Below is a small trained network, with its code and all its weights. Each question gives an input and a class and asks what happens when units are switched off, that is, made to give their printed mean instead of their output.

import numpy as np


def w(rows, s, z=0):
    codes = np.array(rows[::2]) - 128.0
    scale = np.full(codes.shape[1], s)
    scale[-1] = z or s
    return codes * scale


def f(y):
    return y / 2 * (1 + np.tanh(0.7978845608 * (y + 0.044715 * y**3)))


def log_softmax(a):
    a = a - a.max(-1, keepdims=True)
    return a - np.log(np.exp(a).sum(-1, keepdims=True))


def net(x, mask):
    res = np.array(x, float).reshape(1, 8) / 4 @ E
    y = f(res @ A[0][:, :-1].T + A[0][:, -1])
    res = res + np.where(mask, y, B[0][:, -1]) @ B[0][:, :-1]
    return log_softmax(res[-1] @ U[:, :-1].T + U[:, -1])


A, B = {}, {}
E = w([
[129,127,127],'x0',
[127,131,122],'x1',
[128,128,128],'x2',
[128,125,126],'x3',
[7,116,143],'x4',
[129,132,129],'x5',
[123,207,43],'x6',
[112,52,2],'x7',
],0.0081)
A[0] = w([
[26,106,122,79],'n0',
[133,90,79,190],'n1',
[143,82,96,203],'n2',
[17,153,126,49],'n3',
[144,81,156,234],'n4',
[138,108,63,241],'n5',
[116,182,56,172],'n6',
[177,123,112,32],'n7',
[175,161,106,88],'n8',
[135,13,226,97],'n9',
[66,204,98,69],'n10',
[83,161,181,76],'n11',
[225,136,102,27],'n12',
[117,94,83,86],'n13',
[136,39,161,129],'n14',
[158,173,118,254],'n15',
[100,5,95,111],'n16',
],0.012,0.0042)
B[0] = w([
[227,67,153,209],'n0',
[128,166,187,204],'n1',
[113,187,197,197],'n2',
[159,2,135,201],'n3',
[69,206,77,204],'n4',
[105,148,175,232],'n5',
[120,180,104,203],'n6',
[213,29,135,131],'n7',
[130,42,56,149],'n8',
[123,120,50,254],'n9',
[137,97,52,168],'n10',
[225,174,132,181],'n11',
[165,10,114,177],'n12',
[237,177,184,165],'n13',
[108,151,34,194],'n14',
[61,134,133,201],'n15',
[156,191,136,240],'n16',
],0.0075,0.0064)
U = w([
[213,45,157,105],'0',
[124,150,163,245],'1',
[128,152,158,204],'2',
[101,147,50,2],'3',
[202,191,247,17],'4',
[113,140,170,161],'5',
],0.014,0.0061)

Each question gives the input, the list of numbers given to net, and the class t.
The units are the neurons (one row each of A and B). Each row of codes is followed by its name. A weight is (code - 128) times the scale printed after its matrix; where a second scale follows, it is the last column's (A, B and U).
mask holds one flag per neuron, in row order. A switched-off neuron (its flag False) gives its mean, the last column of its row in B, instead of its output. The means were averaged over made-up inputs and are rounded, as every weight is.
A unit's drop is (log p(t) with every unit on - log p(t) with that unit switched off) / (log p(t) with every unit on - log p(t) with every unit switched off).
The circuit of an input: a set's keep is (log p(t) with only the set's units on - log p(t) with every unit switched off) / (log p(t) with every unit on - log p(t) with every unit switched off). Starting from the 12 units with the biggest drops (on a tie, the unit counted first), units are removed one at a time, each time the one whose removal leaves the highest keep (on an exact tie, the one counted first), for as long as the keep stays at least 0.8.
units of the circuit, in order: the units of the circuit, biggest drop first
most important unit: the unit with the biggest drop
top k neurons: the k neurons with the biggest drops, biggest first
drop when u is switched off: that unit's drop, to one decimal
input [-6,4,7,-6,-4,-1,-7,4], class 3: units of the circuit, in order => [n14, n4]
input [-1,-2,0,-6,-6,-3,-7,4], class 3: most important unit => n14
input [2,1,1,-5,8,-1,-7,-7], class 0: units of the circuit, in order => [n3, n0, n9]
input [0,5,-2,-5,5,6,6,4], class 1: units of the circuit, in order => [n9, n14]
input [3,1,-8,4,1,-6,-7,-5], class 3: units of the circuit, in order => [n9, n14, n4]
input [5,-6,3,5,-3,-1,-6,6], class 3: top 4 neurons => [n14, n9, n4, n0]
input [-6,-6,2,3,-5,-8,-2,5], class 1: units of the circuit, in order => [n0, n2]
input [-3,-6,3,-5,7,2,4,1], class 0: units of the circuit, in order => [n3, n0]
input [5,-4,-3,-7,-2,6,-8,-2], class 3: top 2 neurons => [n9, n14]
input [-5,6,2,7,-8,-3,-4,-3], class 0: top 2 neurons => [n12, n7]
input [5,-3,7,3,-6,3,2,-2], class 0: top 2 neurons => [n12, n8]
input [6,1,1,-7,8,4,-6,8], class 0: top 2 neurons => [n0, n3]
input [2,8,-8,-8,8,-4,-4,8], class 0: top 2 neurons => [n0, n3]
input [8,3,1,-6,7,-6,-5,5], class 0: units of the circuit, in order => [n0]
input [-8,-3,-5,-7,0,-2,-7,6], class 2: drop when n9 is switched off => -0.2
input [-3,-7,7,-8,6,8,4,7], class 1: drop when n13 is switched off => -0.2
input [-4,3,1,-5,1,0,5,7], class 4: drop when n13 is switched off => 0.2
input [1,-2,-2,1,2,-5,-8,-2], class 3: drop when n15 is switched off => 0.0
